Below is a small trained network, with its code and all its weights. Each question gives an input and a class and asks what happens when units are switched off, that is, made to give their printed mean instead of their output.

import numpy as np


def w(rows, s, z=0):
    codes = np.array(rows[::2]) - 128.0
    scale = np.full(codes.shape[1], s)
    scale[-1] = z or s
    return codes * scale


def norm(h):
    return h / np.sqrt((h * h).mean(-1, keepdims=True) + 1e-5)


def f(y):
    return y / 2 * (1 + np.tanh(0.7978845608 * (y + 0.044715 * y**3)))


def log_softmax(a):
    a = a - a.max(-1, keepdims=True)
    return a - np.log(np.exp(a).sum(-1, keepdims=True))


def net(x, mask):
    res = np.array(x, float).reshape(1, 2) / 4 @ E
    u = 0
    for l in range(4):
        y = f(norm(res) @ A[l][:, :-1].T + A[l][:, -1])
        res = res + np.where(mask[u : u + 3], y, B[l][:, -1]) @ B[l][:, :-1]
        u += 3
    return log_softmax(norm(res)[-1] @ U[:, :-1].T + U[:, -1])


A, B = {}, {}
E = w([
[171,172,239,83,218,108],'x0',
[59,33,88,171,235,2],'x1',
],0.0034)
A[0] = w([
[116,216,212,146,253,40,3],'L0N0',
[28,36,74,119,65,162,146],'L0N1',
[109,29,69,123,200,138,170],'L0N2',
],0.0035,0.00053)
B[0] = w([
[69,56,82,49,254,32,249],'L0N0',
[5,154,179,231,195,207,240],'L0N1',
[87,153,122,93,162,39,215],'L0N2',
],0.0037,0.002)
A[1] = w([
[83,103,128,141,67,252,154],'L1N0',
[188,95,25,149,3,125,119],'L1N1',
[185,142,240,24,162,101,255],'L1N2',
],0.0041,0.002)
B[1] = w([
[200,147,143,45,220,128,219],'L1N0',
[155,167,81,73,254,123,162],'L1N1',
[183,76,116,191,110,80,252],'L1N2',
],0.0064,0.003)
A[2] = w([
[198,40,137,242,169,73,246],'L2N0',
[164,68,178,56,3,251,2],'L2N1',
[219,94,218,106,161,172,201],'L2N2',
],0.0054,0.00092)
B[2] = w([
[156,169,139,77,44,205,253],'L2N0',
[38,66,119,179,212,2,158],'L2N1',
[73,101,96,146,56,164,206],'L2N2',
],0.0045,0.0044)
A[3] = w([
[67,66,115,120,188,150,229],'L3N0',
[28,154,59,243,58,108,28],'L3N1',
[161,99,152,192,2,126,2],'L3N2',
],0.0066,0.00075)
B[3] = w([
[204,138,126,97,82,108,251],'L3N0',
[3,253,94,71,36,128,255],'L3N1',
[159,120,194,190,70,182,203],'L3N2',
],0.0079,0.0032)
U = w([
[200,190,53,45,192,211,187],'0',
[209,86,188,190,62,182,203],'1',
[34,220,43,69,82,94,186],'2',
[167,37,114,74,158,3,187],'3',
[104,145,114,180,158,124,38],'4',
[81,118,98,203,165,132,14],'5',
[68,99,117,183,164,143,3],'6',
[84,101,123,137,148,147,20],'7',
],0.011,0.0061)

Each question gives the input, the list of numbers given to net, and the class t.
The units are the neurons (one row each of A and B). Each row of codes is followed by its name. A weight is (code - 128) times the scale printed after its matrix; where a second scale follows, it is the last column's (A, B and U).
mask holds one flag per neuron, layer by layer. A switched-off neuron (its flag False) gives its mean, the last column of its row in B, instead of its output. The means were averaged over made-up inputs and are rounded, as every weight is.
A unit's drop is (log p(t) with every unit on - log p(t) with that unit switched off) / (log p(t) with every unit on - log p(t) with every unit switched off).
The circuit of an input: a set's keep is (log p(t) with only the set's units on - log p(t) with every unit switched off) / (log p(t) with every unit on - log p(t) with every unit switched off). Starting from all 12 units, units are removed one at a time, each time the one whose removal leaves the highest keep (on an exact tie, the one counted first), for as long as the keep stays at least 0.8.
circuit, biggest first: the units of the circuit, biggest drop first
most important unit: the unit with the biggest drop
k most important neurons: the k neurons with the biggest drops, biggest first
top k neurons in layer l: the k neurons of layer l with the biggest drops, biggest first
drop of u: that unit's drop, to one decimal
input [-1,-6], class 0: most important unit => L1N0
input [-5,-7], class 0: circuit, biggest first => [L1N0 L1N1]
input [-7,-7], class 0: circuit, biggest first => [L1N1 L1N0]
input [4,0], class 1: 3 most important neurons => [L1N2 L2N0 L1N0]
input [-2,7], class 2: 2 most important neurons => [L1N0 L3N1]
input [1,-8], class 1: 4 most important neurons => [L2N2 L3N1 L1N2 L2N1]
input [-1,-5], class 0: top 2 neurons in layer 1 => [L1N1 L1N0]
input [6,2], class 3: circuit, biggest first => [L0N0 L3N1]
input [3,1], class 3: 2 most important neurons => [L0N0 L3N1]
input [0,8], class 2: 2 most important neurons => [L1N0 L1N1]
input [0,-2], class 0: circuit, biggest first => [L3N1 L3N2]
input [-2,-8], class 0: 3 most important neurons => [L1N0 L3N1 L1N1]
input [-7,-5], class 0: top 2 neurons in layer 1 => [L1N1 L1N0]
input [5,-4], class 1: circuit, biggest first => [L1N2]
input [2,0], class 1: 2 most important neurons => [L1N2 L1N1]
input [-1,8], class 2: 3 most important neurons => [L1N0 L3N1 L1N1]
input [-3,-7], class 0: 2 most important neurons => [L1N0 L3N1]
input [7,-1], class 1: drop of L1N2 => 1.5
input [-5,0], class 0: drop of L0N0 => 0.2
input [7,1], class 3: top neuron in layer 0 => [L0N0]
input [-2,-6], class 0: drop of L1N0 => 0.5
